Each row is followed by roughly how far along a hidden order it lies, from 0 to 12. A new part has a new order.
[ -1   1  -8   1   4 -26   1   4  10   2  -5 -36  -8  26   3  -9   0  -5
   0   2] -> 7
[  1  -1   4   2  -4  13   1   0  -3  -1  -2  10   4 -20  -2  17  -1   1
   1   1] -> 6
[  3  -1  -7  -2   4 -12   0  -1   8   0  -1 -21 -10  26   5  -2   1  -2
  -1   3] -> 3
[  4   0  -3   5   1  -9   0  -1   3   1  -1 -18   7  16   4  -6   0   1
   1   1] -> 5
[  2  -3  -4  -3   4  -7  -2  -4   2  -2   7 -21  13   8   4  -7   1  -3
   1   1] -> 2
[  6  -2 -15  -3   1  -2   4   1   4  -1  -6 -22 -21  16   0 -14   1  -4
  -2   2] -> 4
[  0  -1  -6   9   1  -6   1   1   6   2   3 -15   4  15   6  -1   0  -5
   4  -1] -> 6
[ 10   0  -5  11   0  16   1  -3   3   1  -4 -13 -25   9  -5 -28   2  -9
   3  11] -> 1
[  1  -2  -4  -3   3  -3   0  -4   1   0   5 -21  16   2   0 -17   0  -3
  -2   5] -> 4
[ 2  1 -1 -5  2 -3 -2 -4  1  1  3  1 -8 -2  0 -6  2  6 -2  3] -> 9
[  2  -1  -7  -5   0 -14   4  -3  -6   2   4 -36  10  10   1   6   0  -5
   0 -10] -> 12
[  3   0  -2  -6   5 -18  -1  -2   4   0  -5 -19  -3  16   0  -1   1  -1
  -1   3] -> 5
[  5   3  -4   6   4 -14  -2  -3   6   3 -11  29   2  20  11  13   0 -12
   5 -11] -> 5
[  2  -1  -8 -10   5 -17  -2  -5   7  -1   0 -35   8  21   3   5  -2   0
  -2   0] -> 6
[ 4 -2  3 13 -4 -9  1  3  5 -2  1 -6 -2 -1  5  5 -3 -5 -4  4] -> 2
[  4   0   2   2   0  -3   3   0   2   2   0   9  -6  12  -3 -13   1   2
   1   0] -> 6
[ -8  -2 -10   0   4  -9   0  -2   6   0   4 -16 -11  12   7 -10   2  -9
   8  -5] -> 5
[  7  -1  -9  11   5 -17   6   3  11   1  -6 -46  25  26  12   2  -4  -4
   5  -1] -> 0
[ 2 -1  0  2 -2 -6 -1  1  0 -1  5  4 11  0  5 14  2 -6 -1 -6] -> 3
[ 4  1 -1  7  1 -4  0 -3  1  1 -3 12  5 14  6 10  0 -7  3 -4] -> 6
[-1  0  2 -3  1  3 -1  1 -1 -1 -1  1  1 -7  0  0 -3 -1  2 -1] -> 4
[ -1  -1  -7  -4   5  -6   1  -4   3   1  -2 -26   4   4  -4 -17  -2   1
  -3  12] -> 8
[  3   2  -2   5   0 -11   1   3   3   3  -6   2  -9  10   1   1   0  -1
  -1  -2] -> 9
[  1   0  -4   3   2 -16   0  -1   3   0  -4 -18   7  23   2   1  -1  -8
  -1  -1] -> 5
[ -2   1  -5  -6   6  -3   1  -4   5  -1  -1 -28   2   9   3  19  -2   2
   1   0] -> 11
[  0  -1   4   6   3  -4   3  -1   4  -1   7 -11   5   8   4 -14  -1  -1
  -4  -5] -> 0
[-4 -1 -1 -6  2 11  0 -5 -2 -2  0 -9  7 -9 -6 -4 -2  6  1 12] -> 6
[ 11  -1 -11   5   4 -14   1  -5  13   1   4 -41  -3  14  11   2   4   8
   2   7] -> 7
[  1   0  -4  -7   4 -10  -1  -6   1   3  -4  -6   5   8   0  -5   3   5
   5   2] -> 11
[  4  -1  -4   3   2 -16  -2   1   4   1   0 -10   5  18   3  -9   1  -4
   0   2] -> 2

New part:
[  9 -13  10  -3  -2 -29 -11   4  12  -1   1   5  -2   4  -6 -19  -5] -> 1
[ -3   7 -11  15  -1  -3  43  -5  -1 -16  -9   1  25  11  15 -16  16] -> 7
[ -3  41 -25   4  -2  -3  24   8  -5  12  -9  -3   8   5   1 -10  11] -> 8
[ 11  39  -8 -11  11 -14 -16  17 -18  20  10 -11  -6   0 -22   2   7] -> 12
[  6  -1   6   9  -9 -17   9  -4  15 -14   3  16  13   2  -3 -19   9] -> 4
[ -7   5   1   4   0 -20  -9   3   3  -1 -10  13  -1   5  13 -27   8] -> 5
[ 12  25 -30   5  -9  -2  33   7   8   6  -7  15  -1 -12  -2 -25  14] -> 5
[ 12  48 -23   5  -5   4  38   8   2   1   4  -9  19  -1 -22  -8  18] -> 9
[  9  24 -14  -5 -15   3  22   6  13   4   5   7  -5  -7 -20 -12  -1] -> 2
[  3  49 -25 -12  -9  -6   5  12  -1  19  -1   7 -13  -3 -20 -14   1] -> 5
[  1 -26  12  -9  -1 -18   6   6   6   2   5 -10   8  12  -9  -7  -9] -> 1
[  6  40   5  -6   1  -5  17  12 -10  10  18 -10  14   2 -32   2   4] -> 9
[ 11  -5  12  14   3 -32   1   7   3   4   1   1  10  -1 -10  -9   5] -> 7
[ 19  22 -11  10  -8   0  23   6  14   0   3   6   7  -8 -17  -6   5] -> 6
[ 25  10 -21   4   9  -3  -4   9  10   1  -2  -8  -7  -7 -13  -4  -3] -> 7
[  1  13   1  -5   3 -39 -11  19 -12  23   1  -1   3  11 -12 -14   4] -> 6
[ 22  22 -16   6  -6 -32   3   3  33 -17   5   3  13  15 -21 -35   5] -> 1
[ 10  21 -16  -4 -13   6  21   3  12  -1   8   3   2  -9 -25 -10   2] -> 4
[-11  11  10 -10  -4 -25  21  13 -15  19   6 -10  17  12 -12  -9   3] -> 5
[  0  41 -29   1  -1   6  33   8  -5   3  -4 -13  11   3  -5 -13   9] -> 7
[ -2  13   1  11  11 -20   1   2  -5  -1  -8  -4  11  10  13 -12  15] -> 10
[ -6 -11   3  11  -1  -3  20  -3  -3  -6  -5  -6  23  17  10   0   4] -> 7
[ 11  30 -31   3  10  -3   9  14  -2  12  -7 -15  -3   2  -5  -9   7] -> 8
[  3  21 -28   0  -2  -9  15  10   7  10 -13   7  -2   4   4 -23   3] -> 3
[ -3  -5  13 -15  -8 -20  -3   5   2   4   9   9  -2  -2 -11 -17  -1] -> 2
[  4   8 -26  -2  -6 -19  18   7  14   5 -10   7 -10   7   3 -25  -5] -> 0
[  7  19 -24  -2  -1 -12   7  12   5  14 -13  -2  -7   7   1 -20  -4] -> 2
[  1 -26   2   8  -2 -15  15   6   9   3  -3 -10  13  13  -5  -8 -10] -> 1
[  7   7 -23  -3  -1 -15  16  11  17   8 -11  -6   0  12  -1 -20  -7] -> 0
[ -9  30   5  -8 -10 -24  16   7  -4   3  10   8  19  10 -14 -21  18] -> 6
[  4  25   6 -15 -13 -14   8   7   1   3  20   5   5  -3 -32 -14   5] -> 4
[ 13  19   5  12  -2 -40   5  11  -1   3  11  14  15  -4 -14 -19  19] -> 9
[  1  35 -13   5  -6  -7  32   3  10  -1  -7  -8  18  17  -5 -13  -1] -> 2
[ 23  18 -16  22   8  -7  15   5   8  -9  -3  -6  11  -1  -6  -9  14] -> 10
[  9   3 -21  -1  -7  -4  15   4  20   2 -10   8  -8  -4 -10 -24  -3] -> 0
[ 17  -5   8 -26   3 -28 -12   7  10  -4  13  -9   4   5 -20 -11  -5] -> 3
[  0 -18  -2   7   4   7  58   7 -27  11   3   4  15 -24   3 -16  30] -> 11
[  1   6 -15  15  -6  20  50  -5   8 -10  -3  -5  18  -3   0  -6   5] -> 7
[  9  22  17 -19   0 -26   2  19  -6  18  16 -14   5   7 -37 -13  -1] -> 3
[ 20  13 -19   2  12   2  29  14  -7   6   7 -20   9 -14 -19   0  16] -> 11
[  8  48  -2  -7  -2  -7 -11  10  -6  12  14  12 -10 -15 -20  -6  11] -> 11
[ 13  -2 -12  14  -8   0  20   2  10  -1  -1  11   0 -13 -10  -6  -1] -> 5
[ 14  46 -18   9   2  -5   2   8  -8  10  -1   7  -2 -11  -5  -2  15] -> 12
